Below is a small trained network, with its code and all its weights. Each question gives an input and a class and asks what happens when units are switched off, that is, made to give their printed mean instead of their output.

import numpy as np


def w(rows, s, z=0):
    codes = np.array(rows[::2]) - 128.0
    scale = np.full(codes.shape[1], s)
    scale[-1] = z or s
    return codes * scale


def norm(h):
    return h / np.sqrt((h * h).mean(-1, keepdims=True) + 1e-5)


def f(y):
    return np.maximum(y, 0)


def log_softmax(a):
    a = a - a.max(-1, keepdims=True)
    return a - np.log(np.exp(a).sum(-1, keepdims=True))


def net(x, mask):
    res = np.array(x, float).reshape(1, 6) / 4 @ E
    u = 0
    for l in range(4):
        y = f(norm(res) @ A[l][:, :-1].T + A[l][:, -1])
        res = res + np.where(mask[u : u + 5], y, B[l][:, -1]) @ B[l][:, :-1]
        u += 5
    return log_softmax(norm(res)[-1] @ U[:, :-1].T + U[:, -1])


A, B = {}, {}
E = w([
[184,73,161,153,112],'x0',
[58,196,106,165,100],'x1',
[108,76,114,237,88],'x2',
[87,122,185,94,62],'x3',
[203,207,80,173,106],'x4',
[194,55,1,120,115],'x5',
],0.00047)
A[0] = w([
[115,204,136,115,150,2],'L0N0',
[250,172,181,133,41,7],'L0N1',
[194,175,140,182,174,201],'L0N2',
[150,116,209,20,144,238],'L0N3',
[56,189,206,141,84,230],'L0N4',
],0.0016,0.00046)
B[0] = w([
[152,183,101,124,193,162],'L0N0',
[188,128,226,61,15,176],'L0N1',
[49,114,77,68,47,200],'L0N2',
[69,152,95,249,88,245],'L0N3',
[228,55,76,58,160,241],'L0N4',
],0.0014,0.0011)
A[1] = w([
[192,149,224,124,107,74],'L1N0',
[153,171,111,252,114,26],'L1N1',
[95,91,215,133,170,1],'L1N2',
[111,13,203,181,29,181],'L1N3',
[125,87,211,3,158,152],'L1N4',
],0.0012,0.00058)
B[1] = w([
[189,115,198,112,63,161],'L1N0',
[66,126,99,154,3,154],'L1N1',
[114,52,168,236,178,153],'L1N2',
[125,205,127,85,182,247],'L1N3',
[89,115,119,246,70,196],'L1N4',
],0.0014,0.0011)
A[2] = w([
[92,58,230,160,214,2],'L2N0',
[107,150,87,199,90,5],'L2N1',
[9,85,89,79,117,15],'L2N2',
[207,65,66,112,166,27],'L2N3',
[121,252,122,112,198,7],'L2N4',
],0.0016,0.00064)
B[2] = w([
[57,143,213,199,168,254],'L2N0',
[93,214,139,159,48,186],'L2N1',
[162,98,138,50,13,230],'L2N2',
[226,23,56,128,192,247],'L2N3',
[113,243,97,11,250,227],'L2N4',
],0.0017,0.00059)
A[3] = w([
[49,197,192,104,80,101],'L3N0',
[229,146,7,66,67,170],'L3N1',
[236,27,22,123,219,43],'L3N2',
[152,31,145,193,41,175],'L3N3',
[98,166,58,228,78,2],'L3N4',
],0.0016,0.0007)
B[3] = w([
[169,39,67,117,161,193],'L3N0',
[108,100,191,181,180,254],'L3N1',
[241,38,71,186,181,224],'L3N2',
[127,213,91,91,158,223],'L3N3',
[65,213,58,251,8,162],'L3N4',
],0.002,0.0015)
U = w([
[244,18,23,186,221,255],'0',
[71,219,25,250,12,119],'1',
[17,71,239,198,205,153],'2',
[24,41,78,9,40,16],'3',
[102,254,69,23,251,144],'4',
[232,187,216,88,27,54],'5',
],0.0056,0.0013)

Each question gives the input, the list of numbers given to net, and the class t.
The units are the neurons (one row each of A and B). Each row of codes is followed by its name. A weight is (code - 128) times the scale printed after its matrix; where a second scale follows, it is the last column's (A, B and U).
mask holds one flag per neuron, layer by layer. A switched-off neuron (its flag False) gives its mean, the last column of its row in B, instead of its output. The means were averaged over made-up inputs and are rounded, as every weight is.
A unit's drop is (log p(t) with every unit on - log p(t) with that unit switched off) / (log p(t) with every unit on - log p(t) with every unit switched off).
The circuit of an input: a set's keep is (log p(t) with only the set's units on - log p(t) with every unit switched off) / (log p(t) with every unit on - log p(t) with every unit switched off). Starting from the 12 units with the biggest drops (on a tie, the unit counted first), units are removed one at a time, each time the one whose removal leaves the highest keep (on an exact tie, the one counted first), for as long as the keep stays at least 0.8.
units of the circuit, in order: the units of the circuit, biggest drop first
unit that matters most: the unit with the biggest drop
top k neurons: the k neurons with the biggest drops, biggest first
k most important neurons of layer l: the k neurons of layer l with the biggest drops, biggest first
drop when u is switched off: that unit's drop, to one decimal
input [3,7,2,3,3,-8], class 5: top 2 neurons	L0N4, L0N3
input [0,3,1,1,1,4], class 1: unit that matters most	L0N4
input [2,-2,-5,-5,1,-2], class 4: top 2 neurons	L0N4, L2N4
input [4,8,-8,7,-3,-1], class 3: units of the circuit, in order	L3N0, L1N4
input [1,8,-1,-2,-5,-2], class 3: units of the circuit, in order	L2N2, L0N4
input [-8,6,7,1,-7,1], class 3: units of the circuit, in order	L2N2, L0N3, L0N4
input [-3,-4,0,-2,1,-3], class 4: top 4 neurons	L2N4, L1N4, L0N0, L3N2
input [3,-5,7,1,1,-2], class 5: 2 most important neurons of layer 0	L0N3, L0N1
input [3,4,1,4,-4,1], class 3: top 2 neurons	L3N2, L2N2
input [5,-2,5,5,1,2], class 5: top 3 neurons	L0N4, L0N1, L3N2
input [4,-7,5,-8,8,-7], class 5: top 3 neurons	L0N1, L0N3, L1N0
input [8,-7,-7,-1,0,-1], class 5: top 2 neurons	L0N4, L0N1
input [0,0,1,7,6,4], class 5: top 2 neurons	L0N1, L0N3
input [-8,7,0,4,-6,-2], class 3: most important neuron of layer 1	L1N3
input [4,0,5,-3,-4,-1], class 2: 2 most important neurons of layer 0	L0N3, L0N4
input [-4,0,-6,1,-5,2], class 3: drop when L2N2 is switched off	0.2
input [-5,4,0,1,-3,0], class 3: drop when L0N4 is switched off	0.1
input [-5,-1,4,-4,2,2], class 1: drop when L1N1 is switched off	0.2
